In the rows, 128 means zero.
Here are made-up objects, facts about them, and rows of numbers that follow some of those facts. Name the object behind each unnamed row.

Facts:
α: belongs to class; ε: uses
(468) α domir; (559) α domir; (1029) α domir; (67) α domir
(824) α flestun; (726) α domir; (481) α flestun; (821) α futram
(1003) α skasis; (1040) α flestun; (1147) α domir; (1044) α gatok
(932) α domir; (650) α domir; (126) α skasis; (1107) α vobaflis
(1120) α gatok; (320) α domir; (357) α drokem; (916) α domir
(238) α flestun; (662) α domir; (808) α futram; (1103) α futram
(919) α domir; (540) α domir; (77) α gatok; (176) α domir
(947) α flestun; (937) α gatok; (968) α vobaflis; (571) α domir
(868) α futram; (269) α domir; (999) α skasis; (214) α gatok
(680) α domir; (967) α flestun; (790) α drokem; (521) α futram
(80) α gatok; (88) α domir; (579) α flestun; (402) α skasis
(578) α vobaflis; (921) α domir; (1128) α gatok; (543) α flestun
(526) α gatok; (519) α gatok; (857) α domir; (166) α drokem
(321) α vobaflis; (354) α domir; (1074) α domir; (690) α domir
(549) α drokem; (484) α domir; (675) α flestun; (493) α drokem
(325) α skasis; (1073) α futram; (597) α flestun; (218) α domir
(19) α flestun; (617) α drokem; (389) α domir; (172) α domir
(856) α drokem; (1065) α gatok; (904) α drokem; (1116) α gatok
(583) α domir; (270) α gatok; (1027) α domir; (494) α futram
(1077) α drokem; (1039) α vobaflis; (333) α gatok; (161) α futram
(619) α drokem; (596) α skasis; (1015) α vobaflis; (1031) α domir
(287) α domir; (944) α gatok; (96) α futram; (749) α gatok
(888) α domir; (252) α vobaflis; (992) α drokem; (23) α gatok
(433) α domir; (152) α gatok; (209) α gatok; (440) α futram
(981) α gatok; (353) α skasis; (293) α domir; (280) α domir
(1059) α domir; (373) α domir; (98) α domir; (833) α domir
(1110) α skasis; (642) α vobaflis; (1040) ε (521); (1040) ε (493)
(1040) ε (981); (1107) ε (1147); (1107) ε (650); (1107) ε (981)
(1120) ε (67); (1120) ε (287); (1120) ε (726); (1120) ε (947)
(357) ε (152); (357) ε (932); (357) ε (1027); (357) ε (1073)
(357) ε (583); (662) ε (1029); (662) ε (325); (176) ε (559)
(176) ε (77); (176) ε (287); (968) ε (1103); (968) ε (354)
(968) ε (680); (968) ε (944); (968) ε (992); (214) ε (916)
(214) ε (389); (967) ε (218); (967) ε (468); (967) ε (96)
(967) ε (67); (967) ε (98); (967) ε (325); (967) ε (1116)
(967) ε (280); (967) ε (269); (967) ε (675); (967) ε (992)
(579) ε (373); (579) ε (389); (579) ε (583); (402) ε (999)
(402) ε (161); (402) ε (571); (921) ε (919); (921) ε (540)
(921) ε (80); (1128) ε (1003); (1128) ε (521); (519) ε (1044)
(519) ε (1003); (519) ε (981); (519) ε (287); (519) ε (888)
(166) ε (1015); (166) ε (543); (166) ε (992); (1074) ε (549)
(1074) ε (293); (19) ε (209); (19) ε (88); (19) ε (238)
(19) ε (126); (19) ε (77); (19) ε (981); (19) ε (1031)
(19) ε (868); (617) ε (808); (617) ε (1031); (856) ε (526)
(856) ε (238); (856) ε (578); (856) ε (126); (856) ε (1003)
(856) ε (1039); (856) ε (1073); (856) ε (161); (904) ε (321)
(904) ε (1015); (904) ε (493); (494) ε (833); (494) ε (481)
(1077) ε (270); (1077) ε (824); (1077) ε (916); (333) ε (857)
(333) ε (1059); (333) ε (320); (619) ε (1044); (619) ε (433)
(619) ε (540); (596) ε (440); (596) ε (1015); (596) ε (1039)
(596) ε (484); (749) ε (1027); (749) ε (1110); (749) ε (287)
(252) ε (493); (23) ε (209); (23) ε (1065); (23) ε (1027)
(23) ε (690)

Known rows:
(726): [135 107 112  75 155 103 101 123  80 136 130 148 114 136 117 122 112 122
 150 134 136 113 104 114 105 122 135 135 129]
(968): [ 89 110 125 134 145 166 138  75 147  97 147 152 130 126 198 129  83  58
 103 178 144 135 168 110 151 175 156 152 146]
(1103): [109  82 139 132  66 126 130 119  91 105 130 121 134 115 140  88 113 108
 120 134 163 176 101 130 154 133  95 153 160]
(1110): [135 127 119  67 123  87 108 111  55  74 130 176 107 127  88 148 156 166
 149 158  97  93 130 156 106  80 152 114 104]
(88): [165 137  81 100  97 102 109 153 113 180 120 111 140 162 135 140 125 142
 144 133 127 128 136 130 152 106 149 142  97]
(808): [126 104 107 138 110 113 122 151  95 148 111 104 118 142 143 134 125 144
 136 114 137 135 100 113 151 139 108 136 128]
(521): [126  88 116 134  91 136 117 160 102 151 127  82 135 137 136 138 125 133
 149 108 160 132 107 106 174 128 117 138 125]
(1040): [109 155 133 130  68 158 153 125 198 112  96 101 157 135 157 153 149 125
 139 138  67 105 141  86 130 182 105 157 123]
(549): [ 81 117 149 159 138 154 153 150 128 131 143 111 101 118 158 128 142 132
  90 121 152 158 106 140 150 145 131 114 124]
(1015): [117  95 162 157  96 170 129 133 128 117 167  73 131 113 136 100 111 100
 132  99 167 160 138 148 175 105 127 126 126]
(675): [ 78 111 161  79 129 129 138 117 161 110 128  97 119 123 135  71  83 104
 106 121 115 132  85  84  83 136 129 167 137]
(287): [172 138 105  77 121  72 122 161  85 164 130 112 106 135 125 111 139 123
 152 114 142 115  99 117 131  86 154 149 119]
(77): [126 154 143 100 131 102 143 147 123  92 161  90  79 129 126 170 166 119
 160  91  61  95 129 118 137  93 151 129 133]
(571): [157 116 103 132 133 112  91 160 105 107 138 114 141 136 101 139 152 149
 143 142 118 105 113 140 152 124 161 147 163]
(821): [152 127 124 160  55 103 168 113 107 130  91 140 136  89 148 106 154 129
 128 104 180 198 126 140 145 130  76 116 142]
(690): [171 140  94 115 137  97 121 149 109 163 119 134 128 136 125 134 150 148
 136 123 134 130 110 130 128 111 115 122 127]
(209): [129 160 146 126 141 121 137 152 134 132 154 104  89 133  98 156 175 134
 148  86  70 103 119 118 129  96 121 114 131]

Rows to name:
No name comes twice in this set of rows, the named rows included.
[111 128 124 131  65 133 180 146 150 137  97  58 131 138 133 135 118 177
 136  74  86 118 111 104 127 109  98 117  78] -> (238)
[106 157 118 168 140 140 174 131 196 126  87 145 152 127 142 126 154 170
  80 130  82 146 124 129  72 167 120 142 154] -> (579)
[ 97  83 158 112 110 123 111 124  96 150 118 144 119 122 107  78  91  91
 142 104 172 169  82  94 117 140  58 130 146] -> (96)
[ 76 102 212 128  99 146 153 140 146 113 156 100 102  87 126  72 121  79
 117 104 188 158 100 130 159 119 121 106 121] -> (992)

The same objects again, as new rows of numbers:
Known rows:
(1031): [145 114 138  90 154 133 122 134 142 159 116 124 159 137  93 130 114 154
 130  98 119 176 151 111 118 127 170 121 179 140 101 115 133 139 135 154
 122 135 171 178 122 124]
(172): [ 89 114 182  98  85 103  70 146  90 171 175 119 154 129  98  96 137 128
 113 143 123 150 160 152 146  91 123 106 136 103 155 133 142 141 160 102
 143 172 155 139 124 124]
(932): [129 114 155  73 143 142 120 153 181 139  78 147 133 127 140 153 170 113
 107 116 117 152 157  74 133 175 174 132 144 138 139 136 150 179 135 160
 134 153 181 173 110  75]
(433): [ 76  71 158 101  99 127  80 125 122 104 183 103 154 145  89  97 108 137
 129 121  96 184 149 160 157  90 148 101 160 130 130  97 122 130 179 136
 122 157 136 177 118 125]
(1077): [ 93 142 165 145  94 144 127 171 112  40 128 159 112 107 158 238 181 114
  93 116 134 125 146 133 152  83 167 116 137 150 147 130 158 116 112 132
 113 143 138 138 122 129]
(904): [ 64 193 128 126  82 120 137 179 128 129 159 119 152 152 163 170 140 132
 112 127 111 114 166 116 139 159 150 109 154 129 157 143 125 124 141 122
 138 144 129  56 103 154]
(675): [104  86 137  96 107 147 145 105 219 158  35 136 151 135 118 121 124 103
 138 194 136  88  36  72 113 239  88 156  82 124 172 137 132 189 180 139
 139 109 182 103 110  96]
(96): [128 121 128  99 130 151 129 163 136 148 107 209 119 163 116 172 136 127
 141 169 127  93 119 151 131 129 179 112 100 134 126 132 139 145 166 120
 130  88 173  84  72 141]
(77): [179 127 128 142 127 156 140  76 121 104 137 120 147 108  87 129 149 142
 158 120 150 149 154 175 127 124 165 130 206 161  94 102 107 140 105 173
  79 110 150 176 135 144]
(1116): [123 132 147 103  96 138 111  89 157 153 114 143 147 127  95 133 183 121
 175 193 145  71 172 155 151 149 113 130 123 139 133 149 103 181 158 157
 124 103 158 105 115 116]
(1120): [112 154 171 165  50 127 106 107 139  91 184 122 160  64 112 144 161 134
 138 166 157 116 146 205 119 102 139 122 175 137  97 140  85 132 144 109
 138 145 151 123 118 155]
(999): [ 82  91 119 103 121 133 125 151 175 178 103  94 170 129 146  97 129 126
  90 100 106 151  96  87 149 202 124 139 138 111 196 127 149 145 129 146
 135 143 148 131 120 118]
(402): [ 70 134 128 116 117 133 152 177 193 121 116  92 166 105 175 150 112 131
  81  86 131 150  87  58 112 196 141 131 137 106 168 140 153 128 126 116
 139 159 150 125 122 125]
(1110): [116  58 119 110 117 153 133 160 197 148  98 126 167  99 142 122 130 130
  81 109 119 150  75 116 144 175 151 147 131 123 154 109 128 142 151 151
 110 143 166 146 101 119]
(1003): [ 97  68 111 131 127 141 140 148 153 164 146 109 173 131 123  92 116 131
  98  47 100 182  85 125 155 165 146 114 153 140 160  90 122 122 137 165
 119 139 126 132 107 133]
(1015): [100 172  71 110 117 146 139 149 126 130 107 118 154 182 110 125 152 146
 120  72 110 105 189 129 135 149 145 150 148 145 180 138 144 131 136 225
  92  99  93  63  87 157]
(642): [ 92 138 137  69  71 127 123 151 199 143  54  77 143 151 161 137 162 153
  90 155 110  71 224 118 136 179 131 160 120  92 199 156 151 162 156 165
  93 121 143 125  94 126]

Name these rows:
No name comes twice in this set of rows, the named rows included.
[ 46 118 157 168  73 112 137 147 166 101 133 131 174  65 132 156  93 115
 114 196 182 120  44 134  87 165  82 137 108 118 144 158 112 145 179 109
 197 161 173  55 112 152] -> (967)
[ 60 186 130 104  69 121 146 174 180 105  97 126 149 126 155 176 158 141
  99 151 138  60 209 109 112 161 118 141 107 106 173 172 132 141 161 165
 128 116 129  52  81 157] -> (968)
[104 168 191 114  41 104 110 113 108 121 158  68 148 101 125 155 145 122
 142 185 142  88 197 142 107 131 101 118 155  84 158 150 140 127 114  76
 116 144 171 161 169 135] -> (333)
[ 50 156 117 135 116 121 181 181 188 121 119 128 174 126 173 184 115 117
  84  94 129 145  97  54 113 214 135 114 128 126 155 135 141 136 132 138
 153 141 135  79 117 132] -> (596)
[117 152 179 158  87 148 101 114 100  49 135 123 104  71 142 211 207  96
 124 144 154 139 147 145 146 107 138 137 166 159 134 146 142 154 111 145
 117 156 125 159 141 114] -> (214)
[114 156 167 106  78 129 100 102 111 130 143  83 134 128 108 122 169 120
 151 170 134 112 171 150 141 135 117 133 157 124 148 134 119 147 131 120
 112 134 144 153 153 128] -> (937)
[122 102 109 104 139 144 162 149 201 168  93 107 171 134 150 104 117 132
 100  79 109 154 105  67 129 215 158 147 153 128 155 113 146 145 124 153
 102 127 154 148 111 112] -> (126)
[134 146 164 119 116 149 108  93 126  76  81 115  89 120 130 190 215  99
 155 147 132 114 161  97 150 150 131 141 146 162 149 132 151 175 110 158
  93 128 137 171 147  94] -> (270)
[ 84 125 147 179  74 111 149 159 160 122 143  77 193  54 147 107  85 129
  93 140 163 179  73 116  77 165 125 139 183 117 137 130 109 121 133  85
 166 196 156 138 122 149] -> (19)
[153 170 155 164  87 138 143 121 152  58 125 117 143  72 139 203 156 126
 140 139 165 133 160 148  98 120 166 140 201 144  77 136 115 130 101 133
 115 143 170 163 143 137] -> (23)

Now the same objects, written a new way:
Some rows with their names:
(833): [124 158 169 175 138 126 130 126 122 121  94 100 136 113 136 110 159 107
  62 141 102 128 148 108 101 139 116 130]
(494): [116  84 143 157 125 152 145 132 153 169 156 139 116 100 132 107 120  93
 100 132  53 134 143 161  94 137 121  91]
(293): [153 175 144  98 151 106 127 126 125  85 148  70 116 136 104 124 143 140
 102 124 157 110 133 115 128 132 103 141]
(932): [123 154 163 177 155 127 126 132 109 121  82 100 147 124 139 109 154 122
  59 140 104 121 152 111 101 126 115 124]
(947): [153  94  89 109 127  94 126 150  99 118 174  99 118 150 138 132 155 165
 158  97 156 130 109 120 143 117 134  98]
(1003): [121 128 117 111 106 137 112 143 157 131  94 181 150  99 135 117 122 111
 145 130 183 140 118 130 158 144 157 203]
(519): [117  58 103  74 118 138 116 127 217 158 102 243 138  92 125 105  82  89
 153  70 155 147 106 169 116  99 151 146]
(287): [165 141 117 132 167 122 109 124 167 106  34 162 190 143 161  79  79 169
 102  87 177  66  90 125 104 129 133 117]
(176): [151 129 138 106 168 139 121  99 219 125  75 188 174 126 144  67  45 142
 106  97 134  63  87 156  85 111 125 103]
(77): [114  81 116 163 119 127 112 164  97 160  79 155 128 115 138 142 166 105
 104  90 121 183 139 120 102 112 113 100]
(88): [131 159 135 125 140 132 130 121 146  99  66 134 155 130 135 115 112 134
 114 145 168  84 131 122 132 164 161 183]
(209): [105  82 118 161 121 133 117 159  87 164  86 150 123 124 131 149 163 112
 100 104 110 183 146 121 102 109 118 108]
(662): [125 148 185 162 130 152 136 107 180 140 131 125 120 108 117 103 121  83
  76 146  56 114 142 144  67 138  89  95]
(166): [131 167 138 168  77 173 155  77 206 138 141 162 128 149 142 143  52 115
 222 196  99  90  79 139 133 173  97  84]
(578): [123  94  74 147  81 137 107 113 103 159 126 177 153 155 145 140 133 143
 194 107 134 122 123 128 178 155 201 157]
(790): [127 139 162 193 109 121 109 138 105 134 117 124 149 112 171 106 170 130
 121 168  99 151 122 112 135 108 107 125]
(596): [136 162 129 103 117 143 150 106 170 131 198 114  82 127  87 169  85 106
 177 131 114 146 101 140 125 129  62  69]

Which object is each row?
No name comes twice in this set of rows, the named rows included.
[ 84 176 130 150 162 104 208  93 135 109  81 146 176  92 181 161  80 141
 193 199 152 142  93  92 238  87 178 126] -> (493)
[164 161 133  97 194 106 111 120 104  89 118  83 145 155 124 110 110 187
  86 101 151  86 118 118 112  89  95  95] -> (1027)
[ 93 175 139 149 145 138 213  66 197 127 120 162 153 106 162 159  30 116
 220 204  99 123  82 126 192 105 138  80] -> (904)
[ 88  78 112  71 111 139 143 121 201 151 118 226 124  83 110 135  89  78
 162 113 141 164 131 162 139 112 170 173] -> (1128)
[ 98 122 190 139 125 167 117  98 109 161 172 151 140 120 137  96 122 140
 108 217  23 137 153 155 106  73 102 129] -> (1077)

Now the same objects, written a new way:
Known rows:
(287): [ 86 134 132 199  92 215  83 150 113 150 101 124 138 122 142]
(321): [106 136 115 174 109 161 142 149 129 123 119 118 122 120 149]
(549): [125 123 143 176 124 163 109 141 131 159 143 114 146 123 139]
(238): [ 79 128  94 168 108 183 112 144 116 144 112 137 150 124 157]
(481): [123 109 139 158 126 162 109 154 126 167 138 121 149 137 150]
(1039): [ 87 138 106 165 100 171 125 143 139 121 105 120 129 113 150]
(1029): [129 121 149 223 117 183 106 161 135 142 100 117 137 152 141]
(1065): [ 78 119 110 158  93 186 106 119 129 163 110 118 145 131 161]
(578): [ 87 137 111 158  95 172 120 137 125 136 102 117 129 117 158]
(921): [121 132 164 208 102 148 120 148  90 210 102 128 126 117 152]
(1040): [ 96 124 106 194  95 132 148 136  93 166 106 141 138 131 174]
(526): [ 80 125 103 157 100 174 129 139 130 138 110 118 140 119 159]
(680): [124 134 150 214 122 169 124 167 145 134 106 119 128 144 139]
(1120): [104 116 139 208  79 163 137 109 110 180 100 116 152 165 184]
(484): [112 146 120 189 115 162 124 169 138 132  93 132 125 111 132]
(519): [ 88 121 130 191  77 154 154 110  90 184 109 125 139 138 180]
(494): [121 121 146 185 119 135 119 128 116 192 110 118 118 132 148]

Which object is each row?
No name comes twice in this set of rows, the named rows included.
[133 125 155 234 103 147 117 147 127 165  79 123 129 167 154] -> (662)
[115 118 138 212 113 180 118 150 132 134 125 113 160 178 159] -> (675)
[135 124 158 196 120 133 122 150 121 195  95 121 124 124 137] -> (1074)
[124 136 127 214 112 121 155 133 135 144  97 130 134 151 161] -> (166)
[ 90 138 102 167 102 181  85 143 135 156  98 128 126 116 144] -> (1073)
[122 131 135 210 118 164 117 156 151 125 117 112 121 154 149] -> (1103)
[ 98 129 104 187  99 147 118 103 132 203  69 131 145 143 163] -> (357)
[ 96 140 101 170 108 176 106 147 136 145 109 123 125 106 143] -> (161)
[118 121 118 195 126 151 133 163 134 119 121 124 149 148 161] -> (543)
[106 135 148 223  94 198  94 151 117 157  91 122 135 145 145] -> (726)
[100 134 120 179 110 171 104 158 133 157  92 128 130 103 134] -> (571)
[ 94 134 103 190  89 128 145 114 115 186  75 143 130 127 171] -> (856)
[107 114 153 209 103 183 122 134 145 127 121 103 155 174 168] -> (1116)
[ 94 132 117 188  90 157 130 121 110 180 101 137 134 121 165] -> (617)
[116 129 120 207 109 124 155 132 124 154 104 139 130 128 164] -> (904)

